Here is a tiny trained network, its code and every weight. The questions are about switching its units off for an input and a target symbol, where a switched-off unit gives its printed mean instead of its output.

import numpy as np


def w(rows, s, z=0):
    codes = np.array(rows[::2]) - 128.0
    scale = np.full(codes.shape[1], s)
    scale[-1] = z or s
    return codes * scale


def norm(h):
    return h / np.sqrt((h * h).mean(-1, keepdims=True) + 1e-5)


def f(y):
    return np.maximum(y, 0)


def softmax(a):
    e = np.exp(a - a.max(-1, keepdims=True))
    return e / e.sum(-1, keepdims=True)


def log_softmax(a):
    a = a - a.max(-1, keepdims=True)
    return a - np.log(np.exp(a).sum(-1, keepdims=True))


def net(x, mask):
    ids = ['ΓΨαβεηθμξστ'.index(c) for c in x.split()]
    T = len(ids)
    res = E[ids] + P[:T]
    r = norm(res)
    for j in range(2):
        rows = slice(2 * j, 2 * j + 2)
        q, k, v = (r @ M[0][rows].T for M in (Q, K, V))
        z = softmax(np.where(np.tri(T) > 0, q @ k.T / 2**0.5, -1e9)) @ v
        o = O[0][rows]
        res = res + np.where(mask[j], z, o[:, -1]) @ o[:, :-1]
    y = f(norm(res) @ A[0][:, :-1].T + A[0][:, -1])
    res = res + np.where(mask[2:6], y, B[0][:, -1]) @ B[0][:, :-1]
    return log_softmax(norm(res)[-1] @ U[:, :-1].T + U[:, -1])


Q, K, V, O, A, B = {}, {}, {}, {}, {}, {}
E = w([
[57,145,124,139,130],'Γ',
[21,168,99,125,96],'Ψ',
[249,230,151,206,117],'α',
[48,157,95,125,103],'β',
[79,119,166,152,170],'ε',
[176,75,4,85,74],'η',
[21,188,159,138,106],'θ',
[98,151,138,186,210],'μ',
[58,71,75,90,170],'ξ',
[122,66,181,141,61],'σ',
[86,84,189,83,144],'τ',
],0.013)
P = w([
[2,153,159,229,95],'0',
[90,103,178,232,142],'1',
[105,109,192,200,153],'2',
[93,147,193,176,135],'3',
[111,153,198,142,146],'4',
[115,173,198,117,146],'5',
[123,179,195,89,144],'6',
[148,193,197,70,137],'7',
[136,205,204,56,130],'8',
[147,195,213,56,136],'9',
],0.0072)
Q[0] = w([
[88,113,139,142,202],'h1',
[224,60,2,135,123],'h1',
[114,111,67,180,97],'h2',
[4,174,189,122,168],'h2',
],0.0096)
K[0] = w([
[135,113,202,94,95],'h1',
[2,29,87,153,142],'h1',
[145,82,157,170,161],'h2',
[121,113,152,28,138],'h2',
],0.0093)
V[0] = w([
[195,139,161,171,64],'h1',
[171,221,86,158,219],'h1',
[85,63,183,11,126],'h2',
[96,107,42,118,225],'h2',
],0.011)
O[0] = w([
[219,132,97,105,86,112],'h1',
[120,185,133,55,216,126],'h1',
[148,27,124,222,147,255],'h2',
[47,4,48,8,158,104],'h2',
],0.011,0.0028)
A[0] = w([
[156,148,75,224,174,203],'n1',
[175,69,49,94,69,26],'n2',
[175,210,184,127,27,229],'n3',
[255,220,142,60,132,254],'n4',
],0.0095,0.0023)
B[0] = w([
[127,113,165,33,128,215],'n1',
[58,144,176,96,84,158],'n2',
[201,69,106,31,110,251],'n3',
[254,144,101,134,167,254],'n4',
],0.012,0.0052)
U = w([
[125,154,132,165,119,63],'Γ',
[123,164,108,182,116,125],'Ψ',
[225,158,97,118,155,255],'α',
[126,147,125,157,116,80],'β',
[126,137,165,162,142,91],'ε',
[126,116,89,131,76,163],'η',
[120,164,255,91,69,112],'θ',
[85,202,207,24,203,106],'μ',
[125,9,24,94,196,127],'ξ',
[201,49,198,116,30,97],'σ',
[171,40,200,230,137,152],'τ',
],0.0081,0.0037)

Each question gives the input, a string of symbols that net reads in full, and the target symbol t.
The units are the heads (2 rows each of Q, K, V and O) and the neurons (one row each of A and B). Each row of codes is followed by its name. A weight is (code - 128) times the scale printed after its matrix; where a second scale follows, it is the last column's (O, A, B and U).
mask holds one flag per unit, heads first, then neurons. A switched-off unit (its flag False) gives its mean, the last column of its rows in O or B, instead of its output. The means were averaged over made-up inputs and are rounded, as every weight is.
A unit's drop is (log p(t) with every unit on - log p(t) with that unit switched off) / (log p(t) with every unit on - log p(t) with every unit switched off).
The circuit of an input: a set's keep is (log p(t) with only the set's units on - log p(t) with every unit switched off) / (log p(t) with every unit on - log p(t) with every unit switched off). Starting from all 6 units, units are removed one at a time, each time the one whose removal leaves the highest keep (on an exact tie, the one counted first), for as long as the keep stays at least 0.8.
circuit, biggest first: the units of the circuit, biggest drop first
top k neurons: the k neurons with the biggest drops, biggest first
heads that matter: for each layer, one digit per head in row order, 1 if its drop is at least 0.15 and else 0, layers parted by /
drop of u: that unit's drop, to one decimal
input ε σ μ Ψ μ ε μ σ Ψ ε, target σ: heads that matter : 10
input Γ ξ ε β, target ξ: heads that matter : 01
input τ σ ε η θ θ τ σ ξ, target τ: circuit, biggest first : (h2, h1)
input μ μ η, target μ: heads that matter : 00
input μ θ σ θ, target σ: top neuron : (n3)
input σ β Ψ μ Ψ τ ε, target τ: heads that matter : 01
input μ μ η σ σ β, target σ: heads that matter : 10
input σ μ β Γ Ψ β ξ β τ μ, target τ: heads that matter : 01
input η β Ψ θ τ θ α Ψ ε, target α: circuit, biggest first : (h1, n4)
input θ μ σ Ψ, target σ: top 2 neurons : (n3, n4)
input θ μ μ η β τ μ η σ μ, target σ: top 2 neurons : (n1, n4)
input τ μ α θ μ η ε τ, target α: drop of n2 : 0.0
input η Ψ β ξ η σ μ, target σ: drop of h1 : 1.3
input α μ μ θ τ ε ξ ξ Ψ Ψ, target ξ: drop of n2 : -0.1
input β α Γ τ θ ξ ε ξ η τ, target ξ: drop of h1 : 0.1
input θ μ Ψ, target μ: circuit, biggest first : (h1)
